Below are the code and all the weights of a small trained network. Each question names an input and a target symbol and asks about switching units off, where a switched-off unit gives its printed mean instead of its output.

import numpy as np


def w(rows, s, z=0):
    codes = np.array(rows[::2]) - 128.0
    scale = np.full(codes.shape[1], s)
    scale[-1] = z or s
    return codes * scale


def f(y):
    return np.maximum(y, 0)


def softmax(a):
    e = np.exp(a - a.max(-1, keepdims=True))
    return e / e.sum(-1, keepdims=True)


def log_softmax(a):
    a = a - a.max(-1, keepdims=True)
    return a - np.log(np.exp(a).sum(-1, keepdims=True))


def net(x, mask):
    ids = ['ΞΠΣΦΨαβεθμτ'.index(c) for c in x.split()]
    T = len(ids)
    res = E[ids] + P[:T]
    r = res
    for j in range(2):
        rows = slice(2 * j, 2 * j + 2)
        q, k, v = (r @ M[0][rows].T for M in (Q, K, V))
        z = softmax(np.where(np.tri(T) > 0, q @ k.T / 2**0.5, -1e9)) @ v
        o = O[0][rows]
        res = res + np.where(mask[j], z, o[:, -1]) @ o[:, :-1]
    y = f(res @ A[0][:, :-1].T + A[0][:, -1])
    res = res + np.where(mask[2:6], y, B[0][:, -1]) @ B[0][:, :-1]
    return log_softmax(res[-1] @ U[:, :-1].T + U[:, -1])


Q, K, V, O, A, B = {}, {}, {}, {}, {}, {}
E = w([
[128,196,146,85],'Ξ',
[143,152,84,1],'Π',
[170,164,148,158],'Σ',
[118,196,164,115],'Φ',
[120,197,208,75],'Ψ',
[133,189,161,108],'α',
[129,200,183,87],'β',
[17,115,160,85],'ε',
[47,142,202,170],'θ',
[152,177,139,105],'μ',
[193,161,116,84],'τ',
],0.008)
P = w([
[203,254,124,162],'0',
[89,196,189,28],'1',
[79,182,184,38],'2',
[75,168,176,48],'3',
[66,156,170,51],'4',
[68,144,172,55],'5',
[62,135,164,46],'6',
[55,130,170,61],'7',
[59,116,170,60],'8',
[46,121,173,56],'9',
[42,124,180,55],'10',
[44,119,184,59],'11',
[40,113,181,59],'12',
],0.0079)
Q[0] = w([
[24,255,232,64],'h0',
[30,241,219,65],'h0',
[188,44,43,146],'h1',
[72,203,199,100],'h1',
],0.0081)
K[0] = w([
[224,252,75,210],'h0',
[214,225,104,200],'h0',
[60,86,166,96],'h1',
[168,161,119,152],'h1',
],0.011)
V[0] = w([
[250,135,77,96],'h0',
[85,121,83,1],'h0',
[91,142,157,118],'h1',
[74,132,149,75],'h1',
],0.013)
O[0] = w([
[127,124,8,40,214],'h0',
[65,174,89,177,1],'h0',
[107,133,184,123,213],'h1',
[67,143,172,135,213],'h1',
],0.012,0.004)
A[0] = w([
[148,162,153,174,146],'n0',
[127,254,142,90,178],'n1',
[134,124,126,141,133],'n2',
[194,32,176,97,251],'n3',
],0.007,0.0031)
B[0] = w([
[147,161,96,76,150],'n0',
[137,214,144,162,254],'n1',
[126,129,137,126,128],'n2',
[153,112,175,2,241],'n3',
],0.0083,0.0056)
U = w([
[192,253,142,96,251],'Ξ',
[15,65,141,86,246],'Π',
[172,94,116,141,69],'Σ',
[157,91,84,129,128],'Φ',
[162,88,108,134,68],'Ψ',
[222,46,102,104,93],'α',
[224,46,238,134,7],'β',
[147,107,93,150,82],'ε',
[158,89,39,129,131],'θ',
[67,175,14,162,17],'μ',
[61,196,177,207,120],'τ',
],0.0059,0.0029)

Each question gives the input, a string of symbols that net reads in full, and the target symbol t.
The units are the heads (2 rows each of Q, K, V and O) and the neurons (one row each of A and B). Each row of codes is followed by its name. A weight is (code - 128) times the scale printed after its matrix; where a second scale follows, it is the last column's (O, A, B and U).
mask holds one flag per unit, heads first, then neurons. A switched-off unit (its flag False) gives its mean, the last column of its rows in O or B, instead of its output. The means were averaged over made-up inputs and are rounded, as every weight is.
A unit's drop is (log p(t) with every unit on - log p(t) with that unit switched off) / (log p(t) with every unit on - log p(t) with every unit switched off).
The circuit of an input: a set's keep is (log p(t) with only the set's units on - log p(t) with every unit switched off) / (log p(t) with every unit on - log p(t) with every unit switched off). Starting from all 6 units, units are removed one at a time, each time the one whose removal leaves the highest keep (on an exact tie, the one counted first), for as long as the keep stays at least 0.8.
units of the circuit, in order: the units of the circuit, biggest drop first
top k neurons: the k neurons with the biggest drops, biggest first
heads that matter: for each layer, one digit per head in row order, 1 if its drop is at least 0.15 and else 0, layers parted by /
drop of u: that unit's drop, to one decimal
input θ μ θ, target β: heads that matter : 10
input Π Π ε α, target μ: units of the circuit, in order : [h0]
input Π θ ε θ Π θ μ τ Σ Σ Π, target μ: heads that matter : 10
input θ ε Φ μ θ ε Ξ, target β: heads that matter : 10
input Π ε ε Π ε Σ Ξ, target μ: heads that matter : 10
input ε τ Ξ α θ τ ε Π α, target τ: top 2 neurons : [n3 n1]
input ε θ μ θ ε Σ Σ, target τ: units of the circuit, in order : [h0 n3]
input ε ε Ξ Ξ, target τ: units of the circuit, in order : [h0 n3]
input θ ε Φ, target β: drop of h0 : 1.1
input θ ε μ, target β: drop of h0 : 1.1
input ε θ Ξ Σ θ ε ε Ξ ε ε ε τ, target τ: drop of h0 : 0.7
input ε θ Φ Π ε τ θ ε τ β, target τ: drop of h1 : 0.1
